Below are the code and all the weights of a small trained network. Each question names an input and a target symbol and asks about switching units off, where a switched-off unit gives its printed mean instead of its output.

import numpy as np


def w(rows, s, z=0):
    codes = np.array(rows[::2]) - 128.0
    scale = np.full(codes.shape[1], s)
    scale[-1] = z or s
    return codes * scale


def f(y):
    return np.maximum(y, 0)


def softmax(a):
    e = np.exp(a - a.max(-1, keepdims=True))
    return e / e.sum(-1, keepdims=True)


def log_softmax(a):
    a = a - a.max(-1, keepdims=True)
    return a - np.log(np.exp(a).sum(-1, keepdims=True))


def net(x, mask):
    ids = ['ΔΨαβγεθλμπσφ'.index(c) for c in x.split()]
    T = len(ids)
    res = E[ids] + P[:T]
    u = 0
    for l in range(2):
        r = res
        for j in range(3):
            rows = slice(2 * j, 2 * j + 2)
            q, k, v = (r @ M[l][rows].T for M in (Q, K, V))
            z = softmax(np.where(np.tri(T) > 0, q @ k.T / 2**0.5, -1e9)) @ v
            o = O[l][rows]
            res = res + np.where(mask[u + j], z, o[:, -1]) @ o[:, :-1]
        u += 3
        y = f(res @ A[l][:, :-1].T + A[l][:, -1])
        res = res + np.where(mask[u : u + 12], y, B[l][:, -1]) @ B[l][:, :-1]
        u += 12
    return log_softmax(res[-1] @ U[:, :-1].T + U[:, -1])


Q, K, V, O, A, B = {}, {}, {}, {}, {}, {}
E = w([
[79,90,126],'Δ',
[109,148,125],'Ψ',
[89,77,72],'α',
[149,98,137],'β',
[72,152,134],'γ',
[100,70,98],'ε',
[154,178,1],'θ',
[132,132,133],'λ',
[68,106,87],'μ',
[197,122,134],'π',
[200,70,142],'σ',
[197,211,133],'φ',
],0.0089)
P = w([
[61,143,156],'0',
[156,110,4],'1',
[161,106,15],'2',
[171,117,9],'3',
[170,107,32],'4',
[181,129,42],'5',
[177,147,55],'6',
[188,127,66],'7',
[190,137,71],'8',
[190,122,53],'9',
[179,119,50],'10',
],0.0027)
Q[0] = w([
[76,134,252],'0.h1',
[63,84,88],'0.h1',
[126,99,177],'0.h2',
[140,75,154],'0.h2',
[42,145,250],'0.h3',
[93,127,123],'0.h3',
],0.028)
K[0] = w([
[101,169,29],'0.h1',
[59,134,149],'0.h1',
[169,118,143],'0.h2',
[155,102,129],'0.h2',
[169,131,3],'0.h3',
[156,138,95],'0.h3',
],0.031)
V[0] = w([
[121,100,210],'0.h1',
[146,179,2],'0.h1',
[151,128,146],'0.h2',
[123,134,117],'0.h2',
[165,136,104],'0.h3',
[179,116,120],'0.h3',
],0.007)
O[0] = w([
[169,157,213,44],'0.h1',
[74,91,2,254],'0.h1',
[100,120,92,76],'0.h2',
[142,130,147,153],'0.h2',
[127,80,163,125],'0.h3',
[161,56,170,99],'0.h3',
],0.0045,0.0011)
A[0] = w([
[127,127,124,83],'0.n1',
[195,123,102,11],'0.n2',
[74,190,179,33],'0.n3',
[108,202,135,102],'0.n4',
[128,125,125,81],'0.n5',
[123,122,127,56],'0.n6',
[118,128,130,71],'0.n7',
[129,107,179,171],'0.n8',
[169,244,118,2],'0.n9',
[133,67,225,26],'0.n10',
[81,147,164,61],'0.n11',
[32,154,109,78],'0.n12',
],0.011,0.0029)
B[0] = w([
[145,113,127,128],'0.n1',
[129,71,188,173],'0.n2',
[176,97,48,134],'0.n3',
[137,74,133,162],'0.n4',
[118,138,133,128],'0.n5',
[87,87,132,128],'0.n6',
[132,130,161,128],'0.n7',
[133,187,144,148],'0.n8',
[98,9,160,192],'0.n9',
[170,2,138,131],'0.n10',
[150,120,78,132],'0.n11',
[156,87,58,247],'0.n12',
],0.021,0.0012)
Q[1] = w([
[77,161,142],'1.h1',
[86,129,173],'1.h1',
[164,118,114],'1.h2',
[209,77,2],'1.h2',
[92,130,153],'1.h3',
[134,129,124],'1.h3',
],0.056)
K[1] = w([
[117,101,177],'1.h1',
[79,141,183],'1.h1',
[147,142,122],'1.h2',
[132,247,254],'1.h2',
[89,119,89],'1.h3',
[141,126,135],'1.h3',
],0.043)
V[1] = w([
[69,101,103],'1.h1',
[214,153,85],'1.h1',
[100,233,172],'1.h2',
[207,169,58],'1.h2',
[252,198,119],'1.h3',
[176,74,158],'1.h3',
],0.017)
O[1] = w([
[52,103,118,254],'1.h1',
[123,149,217,243],'1.h1',
[250,133,100,58],'1.h2',
[95,210,110,186],'1.h2',
[57,196,208,110],'1.h3',
[112,79,193,188],'1.h3',
],0.013,0.0059)
A[1] = w([
[134,187,118,236],'1.n1',
[140,130,119,69],'1.n2',
[128,126,126,88],'1.n3',
[120,58,176,145],'1.n4',
[165,194,81,114],'1.n5',
[130,108,153,134],'1.n6',
[179,148,117,164],'1.n7',
[172,141,169,144],'1.n8',
[143,163,70,192],'1.n9',
[145,91,121,55],'1.n10',
[138,246,78,1],'1.n11',
[144,138,99,90],'1.n12',
],0.011,0.0065)
B[1] = w([
[153,46,245,183],'1.n1',
[124,102,145,128],'1.n2',
[103,134,145,128],'1.n3',
[173,194,79,255],'1.n4',
[145,70,171,134],'1.n5',
[136,153,109,166],'1.n6',
[161,186,84,145],'1.n7',
[139,174,128,148],'1.n8',
[142,25,124,159],'1.n9',
[83,105,141,136],'1.n10',
[164,247,2,135],'1.n11',
[116,134,117,129],'1.n12',
],0.021,0.0071)
U = w([
[75,114,58,48],'Δ',
[139,67,167,214],'Ψ',
[55,90,89,89],'α',
[104,192,205,175],'β',
[62,81,111,191],'γ',
[58,114,71,130],'ε',
[147,169,41,147],'θ',
[156,114,208,154],'λ',
[47,88,121,92],'μ',
[96,253,167,105],'π',
[139,225,144,2],'σ',
[238,98,81,136],'φ',
],0.0049)

Each question gives the input, a string of symbols that net reads in full, and the target symbol t.
The units are the heads (2 rows each of Q, K, V and O) and the neurons (one row each of A and B). Each row of codes is followed by its name. A weight is (code - 128) times the scale printed after its matrix; where a second scale follows, it is the last column's (O, A, B and U).
mask holds one flag per unit, layer by layer, with each layer's heads first. A switched-off unit (its flag False) gives its mean, the last column of its rows in O or B, instead of its output. The means were averaged over made-up inputs and are rounded, as every weight is.
A unit's drop is (log p(t) with every unit on - log p(t) with that unit switched off) / (log p(t) with every unit on - log p(t) with every unit switched off).
The circuit of an input: a set's keep is (log p(t) with only the set's units on - log p(t) with every unit switched off) / (log p(t) with every unit on - log p(t) with every unit switched off). Starting from the 12 units with the biggest drops (on a tie, the unit counted first), units are removed one at a time, each time the one whose removal leaves the highest keep (on an exact tie, the one counted first), for as long as the keep stays at least 0.8.
circuit, biggest first: the units of the circuit, biggest drop first
top k neurons: the k neurons with the biggest drops, biggest first
top k neurons in layer l: the k neurons of layer l with the biggest drops, biggest first
which heads matter: for each layer, one digit per head in row order, 1 if its drop is at least 0.15 and else 0, layers parted by /
drop of u: that unit's drop, to one decimal
input Δ ε α γ σ φ, target θ: circuit, biggest first => (0.n9 1.n4 1.n1 1.h3)
input θ θ α φ, target θ: circuit, biggest first => (0.n9 1.n4 1.h3 1.h2)
input λ λ ε, target φ: which heads matter => 100 / 110
input γ β ε Ψ β λ β α Ψ π, target β: top 3 neurons => (0.n9 0.n3 0.n12)
input γ γ α λ Ψ λ π, target β: which heads matter => 000 / 101
input θ λ Δ σ α β γ π α λ α, target π: top neuron in layer 0 => (0.n2)
input λ γ θ, target φ: circuit, biggest first => (1.h2 0.h1 0.n12 0.n8)
input λ λ ε β Δ, target φ: which heads matter => 100 / 110
input Δ ε λ, target Ψ: top 4 neurons in layer 0 => (0.n9 0.n12 0.n2 0.n4)
input θ θ β γ λ Δ γ β θ λ π, target π: top 2 neurons in layer 0 => (0.n2 0.n12)
input λ γ β φ Ψ γ β, target φ: top 3 neurons in layer 0 => (0.n9 0.n8 0.n12)
input α φ α, target θ: top 4 neurons in layer 0 => (0.n9 0.n12 0.n2 0.n4)
input θ ε π, target π: which heads matter => 100 / 101
input λ π α α φ β β θ λ, target φ: top 2 neurons in layer 0 => (0.n12 0.n9)
input θ λ λ π γ π σ λ σ Ψ θ, target π: top neuron => (1.n4)
input θ θ λ π π γ, target π: top 2 neurons in layer 1 => (1.n4 1.n9)
input γ σ π γ π σ, target π: top 4 neurons in layer 0 => (0.n2 0.n3 0.n12 0.n11)
input Δ α γ γ β Ψ Ψ λ Ψ, target Ψ: top 3 neurons in layer 0 => (0.n9 0.n12 0.n2)
input γ σ π γ λ, target β: top 4 neurons in layer 0 => (0.n9 0.n3 0.n12 0.n11)
input λ λ α σ π γ φ Δ γ γ Ψ, target φ: top neuron in layer 1 => (1.n7)
input λ λ γ θ φ, target φ: drop of 0.n8 => 0.1
input γ Ψ θ λ α μ θ σ, target π: drop of 0.n3 => 0.2
input θ λ σ ε λ, target π: drop of 0.n10 => 0.0
input λ α σ μ θ γ ε φ, target φ: drop of 0.h1 => 0.2
